Here is a tiny trained network, its code and every weight. The questions are about switching its units off for an input and a class, where a switched-off unit gives its printed mean instead of its output.

import numpy as np


def w(rows, s, z=0):
    codes = np.array(rows[::2]) - 128.0
    scale = np.full(codes.shape[1], s)
    scale[-1] = z or s
    return codes * scale


def norm(h):
    return h / np.sqrt((h * h).mean(-1, keepdims=True) + 1e-5)


def f(y):
    return y / 2 * (1 + np.tanh(0.7978845608 * (y + 0.044715 * y**3)))


def log_softmax(a):
    a = a - a.max(-1, keepdims=True)
    return a - np.log(np.exp(a).sum(-1, keepdims=True))


def net(x, mask):
    res = np.array(x, float).reshape(1, 8) / 4 @ E
    u = 0
    for l in range(4):
        y = f(norm(res) @ A[l][:, :-1].T + A[l][:, -1])
        res = res + np.where(mask[u : u + 5], y, B[l][:, -1]) @ B[l][:, :-1]
        u += 5
    return log_softmax(norm(res)[-1] @ U[:, :-1].T + U[:, -1])


A, B = {}, {}
E = w([
[134,32,110,95,143,206],'x0',
[109,79,79,136,226,129],'x1',
[98,155,221,87,195,142],'x2',
[91,139,134,97,118,135],'x3',
[192,157,159,59,106,83],'x4',
[110,117,101,156,153,66],'x5',
[59,151,195,180,105,1],'x6',
[212,147,83,103,128,178],'x7',
],0.0079)
A[0] = w([
[255,110,52,243,227,112,215],'0.n1',
[113,115,114,151,125,61,51],'0.n2',
[160,106,58,50,238,56,236],'0.n3',
[124,93,147,52,90,53,40],'0.n4',
[61,119,217,21,118,204,247],'0.n5',
],0.0068,0.0012)
B[0] = w([
[180,166,96,83,92,100,252],'0.n1',
[142,125,151,185,113,186,156],'0.n2',
[119,177,83,168,255,63,219],'0.n3',
[102,169,92,107,188,68,157],'0.n4',
[232,66,123,91,130,161,243],'0.n5',
],0.0094,0.0039)
A[1] = w([
[135,158,61,105,80,238,218],'1.n1',
[162,33,71,81,150,49,98],'1.n2',
[198,142,47,1,136,112,255],'1.n3',
[157,182,195,67,53,133,93],'1.n4',
[186,174,133,181,189,72,46],'1.n5',
],0.0072,0.0028)
B[1] = w([
[178,216,126,165,181,111,193],'1.n1',
[174,76,244,157,88,53,167],'1.n2',
[218,122,53,115,133,211,254],'1.n3',
[88,201,187,2,113,42,162],'1.n4',
[110,146,158,184,159,154,162],'1.n5',
],0.008,0.0071)
A[2] = w([
[44,181,157,169,137,137,99],'2.n1',
[101,21,91,132,87,148,82],'2.n2',
[164,58,105,111,206,190,195],'2.n3',
[197,222,3,223,147,68,80],'2.n4',
[197,151,229,163,41,249,252],'2.n5',
],0.0068,0.0026)
B[2] = w([
[93,180,133,141,87,85,149],'2.n1',
[127,15,147,182,60,157,123],'2.n2',
[193,111,152,254,66,116,224],'2.n3',
[166,57,211,169,186,182,254],'2.n4',
[186,138,130,135,129,70,205],'2.n5',
],0.0086,0.0061)
A[3] = w([
[109,122,179,180,80,42,251],'3.n1',
[11,76,99,149,161,195,115],'3.n2',
[78,70,69,110,121,77,129],'3.n3',
[163,230,185,149,81,40,179],'3.n4',
[160,66,134,95,254,217,233],'3.n5',
],0.0084,0.0026)
B[3] = w([
[48,2,125,94,184,145,211],'3.n1',
[150,113,117,112,64,251,132],'3.n2',
[83,109,86,145,67,129,121],'3.n3',
[104,76,178,34,249,113,229],'3.n4',
[137,168,48,229,169,49,255],'3.n5',
],0.0074,0.0075)
U = w([
[68,68,137,217,8,203,30],'0',
[247,127,69,208,184,174,251],'1',
[177,200,140,30,104,137,4],'2',
[11,122,168,117,179,47,195],'3',
],0.012,0.0041)

Each question gives the input, the list of numbers given to net, and the class t.
The units are the neurons (one row each of A and B). Each row of codes is followed by its name. A weight is (code - 128) times the scale printed after its matrix; where a second scale follows, it is the last column's (A, B and U).
mask holds one flag per neuron, layer by layer. A switched-off neuron (its flag False) gives its mean, the last column of its row in B, instead of its output. The means were averaged over made-up inputs and are rounded, as every weight is.
A unit's drop is (log p(t) with every unit on - log p(t) with that unit switched off) / (log p(t) with every unit on - log p(t) with every unit switched off).
The circuit of an input: a set's keep is (log p(t) with only the set's units on - log p(t) with every unit switched off) / (log p(t) with every unit on - log p(t) with every unit switched off). Starting from the 12 units with the biggest drops (on a tie, the unit counted first), units are removed one at a time, each time the one whose removal leaves the highest keep (on an exact tie, the one counted first), for as long as the keep stays at least 0.8.
units of the circuit, in order: the units of the circuit, biggest drop first
most important unit: the unit with the biggest drop
top k neurons: the k neurons with the biggest drops, biggest first
drop of u: that unit's drop, to one decimal
input [1,2,-8,3,3,-6,4,-4], class 0: units of the circuit, in order -> [1.n1, 0.n1, 2.n2]
input [-5,-8,3,7,-1,3,-1,8], class 2: units of the circuit, in order -> [1.n4]
input [2,7,-3,2,4,-5,8,4], class 3: units of the circuit, in order -> [0.n5, 0.n3]
input [7,-6,-2,-4,-4,6,8,-1], class 0: units of the circuit, in order -> [1.n1, 2.n2, 0.n3]
input [-7,5,2,3,-2,1,3,5], class 3: top 4 neurons -> [1.n3, 0.n5, 2.n1, 1.n5]
input [-5,-8,-2,-1,1,7,-7,-2], class 2: top 4 neurons -> [0.n3, 1.n4, 0.n5, 3.n5]
input [4,-8,-5,-2,5,-7,-2,2], class 2: top 2 neurons -> [1.n4, 0.n3]
input [1,1,5,-7,4,8,-3,-8], class 3: units of the circuit, in order -> [1.n3, 0.n5]
input [8,7,8,7,-8,5,5,-7], class 0: top 2 neurons -> [3.n2, 3.n4]
input [0,-1,-2,-2,8,5,-1,-7], class 3: top 3 neurons -> [1.n3, 0.n5, 0.n1]
input [-7,5,3,4,-7,-8,1,2], class 3: top 2 neurons -> [1.n3, 2.n1]
input [5,1,-5,-2,-3,-1,7,-7], class 0: drop of 3.n2 -> 0.1
input [0,-6,4,2,0,-2,3,1], class 2: drop of 0.n1 -> -0.1
input [-4,-6,-1,6,2,4,-3,-4], class 3: most important unit -> 0.n1
input [-5,-5,-1,-4,-6,-6,1,5], class 2: drop of 0.n3 -> 0.2
input [-6,-8,-7,-1,2,-4,5,-5], class 3: drop of 1.n5 -> 0.0
